Here is a tiny trained network, its code and every weight. The questions are about switching its units off for an input and a class, where a switched-off unit gives its printed mean instead of its output.

import numpy as np


def w(rows, s, z=0):
    codes = np.array(rows[::2]) - 128.0
    scale = np.full(codes.shape[1], s)
    scale[-1] = z or s
    return codes * scale


def norm(h):
    return h / np.sqrt((h * h).mean(-1, keepdims=True) + 1e-5)


def f(y):
    return y / 2 * (1 + np.tanh(0.7978845608 * (y + 0.044715 * y**3)))


def log_softmax(a):
    a = a - a.max(-1, keepdims=True)
    return a - np.log(np.exp(a).sum(-1, keepdims=True))


def net(x, mask):
    res = np.array(x, float).reshape(1, 7) / 4 @ E
    u = 0
    for l in range(2):
        y = f(norm(res) @ A[l][:, :-1].T + A[l][:, -1])
        res = res + np.where(mask[u : u + 10], y, B[l][:, -1]) @ B[l][:, :-1]
        u += 10
    return log_softmax(norm(res)[-1] @ U[:, :-1].T + U[:, -1])


A, B = {}, {}
E = w([
[124,124,130,127],'x0',
[126,127,129,128],'x1',
[59,170,235,217],'x2',
[128,130,127,128],'x3',
[2,110,20,195],'x4',
[72,193,100,31],'x5',
[126,126,130,127],'x6',
],0.0066)
A[0] = w([
[237,56,142,14,143],'0.n0',
[218,157,193,163,128],'0.n1',
[137,113,2,136,88],'0.n2',
[219,40,128,115,2],'0.n3',
[97,219,158,56,177],'0.n4',
[157,209,225,123,81],'0.n5',
[46,93,141,164,160],'0.n6',
[214,106,190,161,68],'0.n7',
[147,162,63,88,138],'0.n8',
[234,138,128,123,33],'0.n9',
],0.0094,0.0054)
B[0] = w([
[149,202,51,213,253],'0.n0',
[38,88,141,154,197],'0.n1',
[134,71,174,81,198],'0.n2',
[155,74,122,179,150],'0.n3',
[189,122,109,16,210],'0.n4',
[152,42,162,21,183],'0.n5',
[176,148,78,134,202],'0.n6',
[2,148,132,131,172],'0.n7',
[52,101,127,103,176],'0.n8',
[104,113,105,220,149],'0.n9',
],0.0081,0.0059)
A[1] = w([
[75,93,146,118,3],'1.n0',
[88,254,118,128,42],'1.n1',
[143,83,76,193,227],'1.n2',
[66,73,160,138,72],'1.n3',
[195,158,127,109,78],'1.n4',
[190,189,89,144,223],'1.n5',
[89,176,103,126,102],'1.n6',
[100,185,65,102,152],'1.n7',
[129,88,100,157,149],'1.n8',
[105,186,97,215,44],'1.n9',
],0.016,0.0046)
B[1] = w([
[145,165,115,175,134],'1.n0',
[254,193,153,109,157],'1.n1',
[123,93,205,17,254],'1.n2',
[92,199,137,170,165],'1.n3',
[207,164,197,103,145],'1.n4',
[96,123,158,222,206],'1.n5',
[154,168,91,130,149],'1.n6',
[112,198,106,216,214],'1.n7',
[154,117,143,24,179],'1.n8',
[234,47,82,230,200],'1.n9',
],0.0093,0.009)
U = w([
[156,48,123,163,140],'0',
[121,107,134,28,253],'1',
[166,233,87,154,152],'2',
[62,163,5,79,48],'3',
[48,149,186,161,29],'4',
],0.022,0.005)

Each question gives the input, the list of numbers given to net, and the class t.
The units are the neurons (one row each of A and B). Each row of codes is followed by its name. A weight is (code - 128) times the scale printed after its matrix; where a second scale follows, it is the last column's (A, B and U).
mask holds one flag per neuron, layer by layer. A switched-off neuron (its flag False) gives its mean, the last column of its row in B, instead of its output. The means were averaged over made-up inputs and are rounded, as every weight is.
A unit's drop is (log p(t) with every unit on - log p(t) with that unit switched off) / (log p(t) with every unit on - log p(t) with every unit switched off).
The circuit of an input: a set's keep is (log p(t) with only the set's units on - log p(t) with every unit switched off) / (log p(t) with every unit on - log p(t) with every unit switched off). Starting from the 12 units with the biggest drops (on a tie, the unit counted first), units are removed one at a time, each time the one whose removal leaves the highest keep (on an exact tie, the one counted first), for as long as the keep stays at least 0.8.
units of the circuit, in order: the units of the circuit, biggest drop first
k most important neurons: the k neurons with the biggest drops, biggest first
top k neurons in layer l: the k neurons of layer l with the biggest drops, biggest first
drop when u is switched off: that unit's drop, to one decimal
input [8,-2,-6,-2,-7,2,-4], class 2: units of the circuit, in order : [0.n0]
input [-8,2,1,3,-7,0,2], class 4: 2 most important neurons : [0.n5, 0.n7]
input [5,-8,-7,8,-4,-1,-1], class 0: top 2 neurons in layer 1 : [1.n2, 1.n9]
input [4,1,-6,3,1,-2,-8], class 1: top 3 neurons in layer 0 : [0.n2, 0.n8, 0.n6]
input [-6,-8,-1,6,-7,-2,8], class 0: 2 most important neurons : [0.n0, 1.n9]
input [-5,1,0,-6,-8,8,-4], class 2: 3 most important neurons : [0.n0, 1.n2, 0.n2]
input [8,-3,1,-1,-8,-2,7], class 4: 3 most important neurons : [0.n5, 0.n7, 0.n1]
input [7,5,1,0,8,2,-5], class 2: units of the circuit, in order : [0.n5, 1.n1]
input [1,-1,1,-6,-1,-8,1], class 4: units of the circuit, in order : [0.n7, 1.n3]
input [-3,0,-4,0,-6,-2,4], class 0: top 2 neurons in layer 0 : [0.n0, 0.n3]
input [-2,-4,0,-8,4,-2,2], class 1: 3 most important neurons : [0.n0, 0.n2, 1.n2]
input [-4,-2,-3,8,-4,1,0], class 2: top 2 neurons in layer 1 : [1.n7, 1.n1]
input [-2,-8,7,8,2,-5,2], class 0: 2 most important neurons : [1.n9, 0.n6]
input [-6,1,5,-5,6,2,-7], class 2: units of the circuit, in order : [1.n1]
input [-2,-3,-1,-6,6,0,4], class 1: top 2 neurons in layer 0 : [0.n0, 0.n2]
input [-5,0,4,-8,8,-1,-3], class 0: top 2 neurons in layer 0 : [0.n0, 0.n7]
input [2,5,-6,1,3,-1,-2], class 1: drop when 0.n2 is switched off : 0.1
input [-1,-8,-3,-7,-1,8,6], class 2: drop when 0.n0 is switched off : 0.1
input [-4,-7,-1,1,-6,3,-1], class 2: drop when 0.n0 is switched off : 3.2
input [-3,-5,2,4,8,0,8], class 0: top neuron in layer 0 : [0.n7]
